Here is a tiny trained network, its code and every weight. The questions are about switching its units off for an input and a class, where a switched-off unit gives its printed mean instead of its output.

import numpy as np


def w(rows, s, z=0):
    codes = np.array(rows[::2]) - 128.0
    scale = np.full(codes.shape[1], s)
    scale[-1] = z or s
    return codes * scale


def norm(h):
    return h / np.sqrt((h * h).mean(-1, keepdims=True) + 1e-5)


def f(y):
    return np.maximum(y, 0)


def log_softmax(a):
    a = a - a.max(-1, keepdims=True)
    return a - np.log(np.exp(a).sum(-1, keepdims=True))


def net(x, mask):
    res = np.array(x, float).reshape(1, 8) / 4 @ E
    u = 0
    for l in range(3):
        y = f(norm(res) @ A[l][:, :-1].T + A[l][:, -1])
        res = res + np.where(mask[u : u + 4], y, B[l][:, -1]) @ B[l][:, :-1]
        u += 4
    return log_softmax(norm(res)[-1] @ U[:, :-1].T + U[:, -1])


A, B = {}, {}
E = w([
[182,160,205,164,100],'x0',
[154,81,107,68,87],'x1',
[104,253,96,74,182],'x2',
[209,155,150,244,136],'x3',
[121,142,90,66,89],'x4',
[75,112,121,151,118],'x5',
[132,112,224,73,70],'x6',
[216,150,182,101,215],'x7',
],0.0037)
A[0] = w([
[61,146,161,123,191,223],'0.n0',
[193,138,125,3,160,172],'0.n1',
[220,59,153,10,110,120],'0.n2',
[66,98,44,54,192,4],'0.n3',
],0.0042,0.0019)
B[0] = w([
[207,194,61,101,3,229],'0.n0',
[74,171,83,190,78,251],'0.n1',
[8,100,193,162,209,239],'0.n2',
[61,39,61,87,189,232],'0.n3',
],0.0044,0.0024)
A[1] = w([
[133,86,173,99,86,81],'1.n0',
[108,83,199,110,102,2],'1.n1',
[168,110,124,211,144,180],'1.n2',
[254,98,116,168,178,41],'1.n3',
],0.0088,0.0011)
B[1] = w([
[248,2,202,201,79,196],'1.n0',
[190,11,114,153,18,209],'1.n1',
[41,175,103,164,179,253],'1.n2',
[54,125,234,110,239,236],'1.n3',
],0.0074,0.0034)
A[2] = w([
[88,71,24,2,151,5],'2.n0',
[72,106,112,68,108,32],'2.n1',
[148,208,66,116,220,137],'2.n2',
[148,204,155,59,97,138],'2.n3',
],0.0058,0.0019)
B[2] = w([
[97,124,72,47,167,254],'2.n0',
[167,80,92,80,196,180],'2.n1',
[155,77,157,110,99,238],'2.n2',
[254,183,128,110,75,162],'2.n3',
],0.0095,0.0037)
U = w([
[53,185,44,205,92,3],'0',
[183,7,187,170,38,134],'1',
[95,104,6,8,154,154],'2',
[92,162,218,164,252,124],'3',
[242,210,140,85,84,180],'4',
],0.013,0.0025)

Each question gives the input, the list of numbers given to net, and the class t.
The units are the neurons (one row each of A and B). Each row of codes is followed by its name. A weight is (code - 128) times the scale printed after its matrix; where a second scale follows, it is the last column's (A, B and U).
mask holds one flag per neuron, layer by layer. A switched-off neuron (its flag False) gives its mean, the last column of its row in B, instead of its output. The means were averaged over made-up inputs and are rounded, as every weight is.
A unit's drop is (log p(t) with every unit on - log p(t) with that unit switched off) / (log p(t) with every unit on - log p(t) with every unit switched off).
The circuit of an input: a set's keep is (log p(t) with only the set's units on - log p(t) with every unit switched off) / (log p(t) with every unit on - log p(t) with every unit switched off). Starting from all 12 units, units are removed one at a time, each time the one whose removal leaves the highest keep (on an exact tie, the one counted first), for as long as the keep stays at least 0.8.
circuit, biggest first: the units of the circuit, biggest drop first
top k neurons: the k neurons with the biggest drops, biggest first
k most important neurons of layer l: the k neurons of layer l with the biggest drops, biggest first
drop when u is switched off: that unit's drop, to one decimal
input [8,-2,-6,5,3,1,-2,-7], class 0: circuit, biggest first -> [1.n2]
input [-1,7,8,-1,-5,4,8,2], class 4: top 2 neurons -> [2.n3; 0.n1]
input [7,8,0,-8,1,8,-2,8], class 1: top 2 neurons -> [1.n1; 1.n0]
input [6,5,6,-4,-8,6,8,5], class 1: 2 most important neurons of layer 1 -> [1.n1; 1.n0]
input [1,1,2,-3,0,1,2,6], class 4: top 2 neurons -> [2.n3; 1.n3]
input [4,1,-4,-6,-8,-3,-6,-4], class 0: 2 most important neurons of layer 1 -> [1.n2; 1.n3]
input [1,-7,-1,-6,8,8,6,8], class 1: 2 most important neurons of layer 1 -> [1.n1; 1.n0]
input [0,6,-3,7,-4,4,-7,-5], class 3: top 2 neurons -> [1.n3; 0.n1]
input [0,6,-2,6,4,2,-7,-6], class 0: drop when 2.n0 is switched off -> 0.2
input [8,8,1,-8,3,-6,5,-7], class 1: drop when 1.n0 is switched off -> 0.2
input [1,-6,4,-3,-2,4,1,-2], class 4: drop when 0.n3 is switched off -> 0.0
input [-6,-5,-7,8,-3,-6,-7,-3], class 3: drop when 1.n3 is switched off -> 0.3
